Here is a tiny trained network, its code and every weight. The questions are about switching its units off for an input and a class, where a switched-off unit gives its printed mean instead of its output.

import numpy as np


def w(rows, s, z=0):
    codes = np.array(rows[::2]) - 128.0
    scale = np.full(codes.shape[1], s)
    scale[-1] = z or s
    return codes * scale


def f(y):
    return np.maximum(y, 0)


def log_softmax(a):
    a = a - a.max(-1, keepdims=True)
    return a - np.log(np.exp(a).sum(-1, keepdims=True))


def net(x, mask):
    res = np.array(x, float).reshape(1, 4) / 4 @ E
    y = f(res @ A[0][:, :-1].T + A[0][:, -1])
    res = res + np.where(mask, y, B[0][:, -1]) @ B[0][:, :-1]
    return log_softmax(res[-1] @ U[:, :-1].T + U[:, -1])


A, B = {}, {}
E = w([
[245,143,162,107,59,77,180,122,171,158],'x0',
[146,111,158,197,87,191,103,71,140,145],'x1',
[86,113,218,195,168,64,143,133,75,84],'x2',
[157,49,116,146,154,156,191,196,99,89],'x3',
],0.011)
A[0] = w([
[166,115,143,71,83,134,155,171,139,110,168],'N1',
[111,158,80,69,52,108,140,37,155,215,184],'N2',
[73,139,77,43,155,139,121,200,108,79,3],'N3',
[64,158,155,157,178,112,107,147,92,110,176],'N4',
[90,228,203,133,101,2,83,67,129,128,190],'N5',
[131,110,125,168,135,71,188,206,135,119,205],'N6',
[146,139,124,99,186,19,155,148,154,111,152],'N7',
[77,120,106,184,116,231,148,72,159,128,174],'N8',
],0.0083,0.0029)
B[0] = w([
[139,168,94,95,181,190,90,144,180,114,183],'N1',
[211,153,198,100,52,159,135,171,94,188,228],'N2',
[225,252,137,186,31,205,40,127,128,164,193],'N3',
[14,115,163,58,174,169,123,183,54,77,210],'N4',
[94,228,56,82,169,201,68,188,215,222,253],'N5',
[40,93,138,109,214,75,55,225,99,57,209],'N6',
[136,90,101,127,196,183,54,223,152,130,207],'N7',
[178,204,125,75,226,128,102,254,130,147,199],'N8',
],0.0076,0.011)
U = w([
[122,111,53,115,173,185,107,197,197,116,194],'0',
[221,134,155,145,1,202,145,139,186,177,250],'1',
[80,71,113,183,112,67,127,112,108,124,19],'2',
[108,51,222,149,124,78,220,169,71,18,15],'3',
],0.0096,0.0026)

Each question gives the input, the list of numbers given to net, and the class t.
The units are the neurons (one row each of A and B). Each row of codes is followed by its name. A weight is (code - 128) times the scale printed after its matrix; where a second scale follows, it is the last column's (A, B and U).
mask holds one flag per neuron, in row order. A switched-off neuron (its flag False) gives its mean, the last column of its row in B, instead of its output. The means were averaged over made-up inputs and are rounded, as every weight is.
A unit's drop is (log p(t) with every unit on - log p(t) with that unit switched off) / (log p(t) with every unit on - log p(t) with every unit switched off).
The circuit of an input: a set's keep is (log p(t) with only the set's units on - log p(t) with every unit switched off) / (log p(t) with every unit on - log p(t) with every unit switched off). Starting from all 8 units, units are removed one at a time, each time the one whose removal leaves the highest keep (on an exact tie, the one counted first), for as long as the keep stays at least 0.8.
circuit, biggest first: the units of the circuit, biggest drop first
unit that matters most: the unit with the biggest drop
k most important neurons: the k neurons with the biggest drops, biggest first
drop of u: that unit's drop, to one decimal
input [-5,7,4,4], class 3: unit that matters most -> N5
input [4,6,4,3], class 3: circuit, biggest first -> N5, N3
input [-8,-2,-7,-5], class 1: circuit, biggest first -> N3, N2, N6
input [-1,-7,7,6], class 3: 2 most important neurons -> N5, N4
input [-6,-5,7,8], class 3: 2 most important neurons -> N5, N4
input [-6,5,-7,-4], class 1: 2 most important neurons -> N2, N6
input [-5,-2,-6,4], class 1: 2 most important neurons -> N3, N6
input [-5,3,-8,-1], class 1: 2 most important neurons -> N2, N6
input [0,5,2,4], class 3: drop of N5 -> 0.7
input [-4,-1,-4,-1], class 1: drop of N3 -> 0.1
input [-1,3,-5,-1], class 1: drop of N6 -> 0.1
